Each row is followed by its class.
[-203 -118  -99   45  -85  293  310  -23  144  -85  487  101   90 -106
   12  131  103 -250  276  297  121 -215  -19  -84    6 -129   73 -276
 -210 -221   -8  176 -188 -123] : <72>
[-447  132  211 -265  453 -555 -556  -30 -678  320 -215   84 -156  422
  355  338  553 -366   65 -382 -124  173   35   -6  379  235  198   47
  226   98  125 -138   -8   44] : <72>
[-187 -112  -85   47 -109  231  306  -41   46 -176  441   -3   65  -71
  -14   79   96 -175  204  263  142 -265   37 -176   30  -99  176 -263
 -149 -123 -129  131 -152 -155] : <33>
[-389  180  202 -355  446 -546 -585   20 -771  269 -281   -8 -180  384
  391  288  475 -244   75 -370  -24  220   99  -76  288  226  188   80
  291   95   75 -161   13   83] : <168>
[ 267  454   52  319   -9  -38 -224  132  644 -106 -183  -12 -645 -242
  147 -700 -165 -117  587 -189  170  180  -46  -68  346   99  185 -240
  346   61 -173  185   34   97] : <172>
[ 212  -29  186  210   24  330  415   -1 -418 -149 -191   83  -18  424
  276  -89 -313 -419  267  143 -119  -56 -370  316    0  119  542 -176
   88  143  199   -4  -56 -194] : <145>
[ 245  411  199  392  -82  238 -221  117  698  107  -36   32 -693 -222
   24 -707    6 -158  444 -237  106  259 -123 -176  458   96   37 -328
  237  -71  -60  202   11  224] : <109>
[ 275   95   67 -331  -66  124  220  -12  262 -248  -26  -42  -65   32
  136 -456  -66   22    5 -107  383  253  244   10  543  -25 -437 -194
 -115  166  -31  162   58  213] : <33>
[ 164   57  160  191  -19  294  310   29 -226 -112  -95   27  105  481
  239  -96 -236 -494  250  175 -123  -61 -331  238   51  117  496 -221
   74  175  262   13  -44 -324] : <117>
[ 459   81   95 -194 -160   56  358 -118  432 -330  135  -77  -22  -33
  -49 -403 -288  150   24  -92  274  200  212  205  583   43 -373 -120
 -371  368   74   94   21  386] : <36>
[-272  -23  269 -331  358 -608 -849   19 -760  208  -91    9  -64  388
  408  378  435  -77 -184 -397   25  544  187    1  318  173  226   72
   72  -40   42 -284  -84  489] : <33>
[-122  -86 -240    2 -156  464  255   -7  236 -136  406  -73   23 -150
   28  181   51  -40  408  431  130 -228    9  -65  -15 -170  -61 -306
 -243 -377  -87  290 -118 -188] : <133>
[ 237   80  394  181   59  431  417   77 -277  102  -75  -78  -35  425
  232    8  182 -523  243   20 -208 -134 -327  234  -41  -28  398 -314
 -225  200   74  -26  -53   38] : <109>
[-134 -131 -207   23 -138  390  289  -77  301 -191  547  -46    7 -224
 -105  242   33   65  382  316  140 -145   51  -55  147 -203   30 -224
 -226 -331 -102  242 -165 -160] : <172>
[-375   69  187 -262  476 -563 -578   15 -762  246 -262  -14 -197  433
  351  265  482 -224  -18 -382  -70  196  121  -81  351  227  263   75
  339  209   72 -167   57   41] : <33>
[-395  159  196 -195  463 -552 -626  -39 -730  232 -176   21 -191  392
  355  209  444 -272   66 -396  -77  292   88  -50  355  240  308   46
  265  154  183 -184   53  119] : <36>
[ 270   -7  393  169  103  413  430   11 -434   15 -101 -219  -39  375
  171   41   59 -470  180   32 -275  -21 -218  232   -1   39  417 -302
 -270  220  193  -81    2  328] : <145>
[ 146   -4  189  251    8  321  363    1 -404  -52 -155   38  -32  405
  277  -58 -272 -519  233  197 -201 -149 -411  269   -9  141  504 -203
   65  135  291   42 -132 -255] : <72>
[ 175   -7  326  242  111  433  392  -21 -307    3   65 -137  -52  380
  173    1   23 -496  236   75 -226   31 -199  249   -4   14  479 -305
 -233  222  332  -69  -61  212] : <36>
[-118  -76 -197   60 -153  460  324  -23  235  -94  464  -29  -16 -203
  -43  241   36  -88  421  344   86 -169   -4  -62   26 -195   54 -204
 -244 -302 -163  248 -176 -188] : <109>
[ 403   33   67 -210 -129   88  369 -137  441 -405   75  -75  114   40
  -60 -374 -179   61   54 -113  224  201  272  122  600   77 -400 -135
 -306  371  102   75  105  355] : <133>
[ 240  161   74 -437  -76   29  256  -21  297 -269   10  -96    0   59
  141 -377  -17   73    6 -119  421  150  224  -19  551  -29 -521 -163
  -99   98   11  157   76  232] : <168>
[-438  143  207 -254  461 -625 -652  -65 -735  263 -165   44 -147  471
  352  278  437 -228   34 -454  -38  248  114  -10  418  210  266   37
  248  168  109 -208   70  108] : <36>
[-130  -65  -35    6  -71  209  242  -12   43  -77  374   30  143  -86
   43   90   44 -195  228  283   72 -155  -70 -160   22  -85  134 -236
 -136 -176 -102   98 -146 -187] : <117>
[-156  -55  -59  -15  -43  228  343  -36   15 -101  331  -49   47  -56
   17   71  210 -203  214  237  119 -220  -51 -163   90 -148  145 -291
 -142 -237 -108  160  -74  -58] : <145>
[-105 -157 -216   47  -77  486  346  -66  241 -116  462 -108  -15 -198
 -117  223   33   19  365  304  137 -195   -7 -105   18 -223   62 -203
 -226 -342 -226  260  -82  -88] : <145>
[-126 -129 -190   29  -90  356  227  -33  390  -77  448  -55    0 -186
  -94  129   28  -50  325  338   84 -138  -20  -93   33 -175   56 -223
 -149 -327 -147  256 -138 -200] : <117>
[ 426  100   84 -212 -159  -23  345 -123  350 -398   44 -142  -34  -13
  -29 -348 -289  130    8 -128  275  205  318  182  544  132 -398  -99
 -303  386   91   72   54  576] : <145>
[ 280  319   90  319    3   96 -165  139  580 -108 -144  -61 -712 -238
  162 -742 -161 -147  560 -210  145  331  -97  -72  400   93  240 -209
  301  -64 -168  194    4  184] : <145>
[-119 -175 -214   42 -124  484  241  -27  263 -206  545 -101   77 -146
  -46  179   30  -26  384  335  102 -154   81  -75  108 -138   22 -263
 -286 -337  -79  270 -108  -99] : <133>
[-138 -148 -195   63 -160  416  277  -44  313 -210  544    9    6 -176
  -53  138    0  -20  344  347  198 -165   47  -70   36 -141   58 -216
 -188 -289 -203  268 -191 -215] : <33>
[-364   81  157 -321  512 -570 -548   -1 -741  259 -253    1 -179  414
  366  290  495 -272   44 -412  -11  251  127  -80  391  212  237   32
  241  179   58 -171   83  211] : <145>
[ 240  -14  303   82   82  457  401   48 -310   65  -62 -199  -59  331
  197   40  -36 -503  226  106 -169   57 -236  186  -46  -12  345 -245
 -197  188  217  -65  -51  158] : <168>
[-152 -125 -211  111 -150  457  289  -83  289 -203  573  -92  -43 -177
  -97   87 -132  -33  373  349  107 -100   32  -44  133 -160  115 -261
 -255 -273  -40  241 -148  -70] : <36>
[ 235   15   46 -357  -34   55  261  -33  270 -292   34   12   43   88
  126 -393  -51   34    2 -109  397  249  300   65  558  -20 -398 -166
 -142  238  -76  165    7  154] : <33>
[-434  149  114 -311  431 -546 -573  -54 -650  273 -294  -19 -255  391
  341  265  497 -251  -12 -345  -17  203  151  -70  284  215  154   76
  310  140   55 -126   13  114] : <33>
[-220   27  220 -333  370 -635 -813   12 -576  208 -127   80  -19  336
  423  436  423   22  -47 -403   44  507  130   76  307  138  158   73
   -5   -3   76 -276  -36  426] : <172>
[ 473  120   64 -251 -199   49  338 -102  383 -347   45  -71  101   33
  -27 -312 -176   87   62  -56  269  139  251  171  570   71 -455 -170
 -397  369  126   66   88  388] : <133>
[ 198   30  180  231   26  348  318   42 -350 -122  -94   48   14  471
  308  -52 -137 -559  360  165 -150  -92 -317  255   60  159  533 -274
    0  193  333  -17  -50 -180] : <133>
[ 136  -37  218  240  -17  309  376  -12 -348 -155 -139   29  -14  473
  276 -114 -280 -451  165  157 -139  -28 -320  283  -16  106  551 -172
  119  175  173  -29 -140 -207] : <33>
[ 251  379  190  402  -35  185 -285  110  702   77   -5   98 -635 -150
   26 -686   95  -89  528 -209  131  190 -101 -147  500  148   37 -417
  257  -61   41  213   40  156] : <133>
[ 165   61  194  201   40  268  395  -35 -300 -131 -185   -1    7  428
  287  -40 -216 -446  228  161 -149  -77 -358  251   10   76  463 -206
  127  167  252  -30  -45 -165] : <172>
[ 288   58   76 -368  -39  141  254  -21  170 -238    7  -12    4   66
  110 -413  -31   17  -48 -105  380  253  236   57  539  -23 -389 -141
 -148  185  -41  156   25  211] : <33>
[ 154  -18  151  185   -8  211  347   -8 -271 -119 -155   25   48  464
  245  -57 -283 -474  218  173 -186  -81 -346  238   50  121  559 -217
   62  169  305  -46  -98 -241] : <117>
[ 218  449  199  343  -56  138 -296  118  563   27  -66   91 -713 -203
  120 -750   26 -126  489 -193  179  188  -98 -134  397  161   30 -372
  358  -70  -27  275   39  135] : <109>
[ 239   44   72 -362  -50   68  255   -2  291 -297   50  -20   37   70
  136 -440    0   24  -39 -114  375  206  242   18  577    3 -392 -154
 -187  201  -86  167   16  197] : <33>
[-123  -84  -38    6  -71  232  334  -15  115 -158  441   72   86 -100
   25  127  124 -150  276  258  108 -228  -82 -111  121 -131  119 -272
 -154 -168  -74  102 -105 -170] : <172>
[-424  209  201 -264  480 -625 -577  -23 -566  266 -234   37 -171  408
  379  290  540 -210   57 -437  -44  185   84  -17  317  217  192  100
  276  206   53 -203   51  150] : <172>
[-275   73  187 -401  371 -606 -899   38 -709  267 -182  130  -56  415
  441  305  442  -49 -110 -405   78  452   59  -21  348  199  148   86
   66  -22   26 -297  -46  447] : <133>
[ 305   75  112 -296  -63  115  237  -48  248 -260  141    8   70  137
   98 -386 -168   50  -10 -159  362  256  164  112  650  -37 -347 -161
 -229  194  -10   87   52  252] : <36>
[ 225  352  269  430  -30   57 -257  113  690   68   48   68 -682 -176
   51 -663   23 -119  435 -311   77  224 -124  -94  541  173  159 -326
  229    1   64  114    4  254] : <172>
[ 239    7  105 -352  -66  152  278    5  250 -241  116  -61  -35   48
   97 -383   11   32  -33 -131  338  248  228   40  567  -40 -382 -114
 -221  174 -120  136  -53  180] : <33>
[ 253   78   95 -368  -90   43  258  -69  264 -279    7  -92   43   90
   89 -406 -199   99  -50 -160  358  244  209   37  622   26 -413 -102
 -152  176   22  107   35  296] : <168>
[ 238  398   59  333  -13  -12 -220  134  648  -69 -147   55 -688 -230
  143 -704  -77 -159  587 -218  157  241  -91 -105  407  111  221 -188
  377   19 -162  217  -21   22] : <109>
[-397  147  172 -279  488 -593 -660   -5 -671  273 -270   29 -143  453
  362  299  449 -305  100 -374 -120  264   98  -17  345  266  288   70
  332  163  131 -170   58   23] : <117>
[-186  -15 -233   12 -211  383  282 -105  261 -176  415  -65  -14 -183
  -57  193  -35  -52  369  366  130 -243   47  -75   34 -156  -43 -256
 -206 -316 -187  295 -129 -124] : <109>
[ 163   46  241  262  -18  348  371  -11 -399 -101  -99   13   53  451
  232  -24 -238 -579  232  170 -216  -48 -362  255   24  137  495 -202
   23  192  285  -27 -141 -169] : <72>
[ 256   61  117 -387  -61   73  216   -2  239 -218   63  -38   13   73
  133 -361 -128   84   11 -126  371  248  157   53  611   -2 -416 -123
 -143  140   20  113   59  227] : <168>
[ 242  133   84 -358  -74   66  296  -49  250 -222  -18  -34   11  103
   57 -409   33   96  -54 -161  389  182  189   25  544  -42 -446 -164
 -185  183  -73  126   33  285] : <145>
[-188  -92 -104   45  -74  177  313  -35   24 -133  398   37   77 -101
   -4   69   13 -168  224  254  158 -225   -6 -157    1 -100  173 -244
 -141 -118 -154   92 -109  -19] : <145>
[ 172   15  111  160    6  329  344   57 -340 -106 -132   89   72  460
  272 -104 -201 -466  279  159  -79  -84 -298  217   79   89  463 -224
   40  193  227  -20  -90 -272] : <133>
[ 242  365  203  449    3  145 -261   95  753   44  -50  104 -685 -206
   57 -686  -38  -34  543 -231   96  240 -183 -126  491  134  145 -356
  285    5    4  168   44  178] : <172>
[ 236   98  372  164   38  375  371  -17 -395   40 -162 -195  -32  420
  158   37   35 -513  170    7 -258  -48 -191  222  -40   -1  339 -296
 -168  264  169  -81   21  183] : <109>
[-403  160  207 -340  465 -626 -597  -18 -720  286 -219   58 -189  420
  374  394  475 -249  140 -375  -36  227   59  -45  419  259  240   84
  308  145  126 -204   30   66] : <168>
[-421  185  186 -276  449 -639 -614   -6 -616  298 -282   95 -167  392
  418  256  491 -287   26 -371  -40  142   35  -80  280  242  114   44
  290  134   63 -154    5  124] : <72>
[ 248  390   77  339  -67   48 -197  152  710  -44  -88  -51 -692 -260
  127 -699 -217 -152  602 -213  178  246 -101 -104  338  107  217 -151
  311  -34 -138  161  -21   62] : <168>
[ 419   86  132 -250 -127  -89  233 -130  433 -324   70  -97   71   -8
  -48 -318 -217   92   22 -111  218  197  285  135  563  115 -405 -166
 -308  390   86   66  104  413] : <117>
[ 388  126  106 -210 -146  102  322  -90  423 -380   96 -103   11   -7
  -29 -414 -228    7   14 -128  232  286  300  123  618   91 -415 -108
 -247  367   58  110   73  490] : <109>
[ 220  355   45  338  -99   86 -199  147  635  -85 -102  -27 -654 -231
  105 -787 -277 -138  484 -203  175  225  -56  -98  417  124  212 -155
  255   76 -221  168    8   64] : <33>
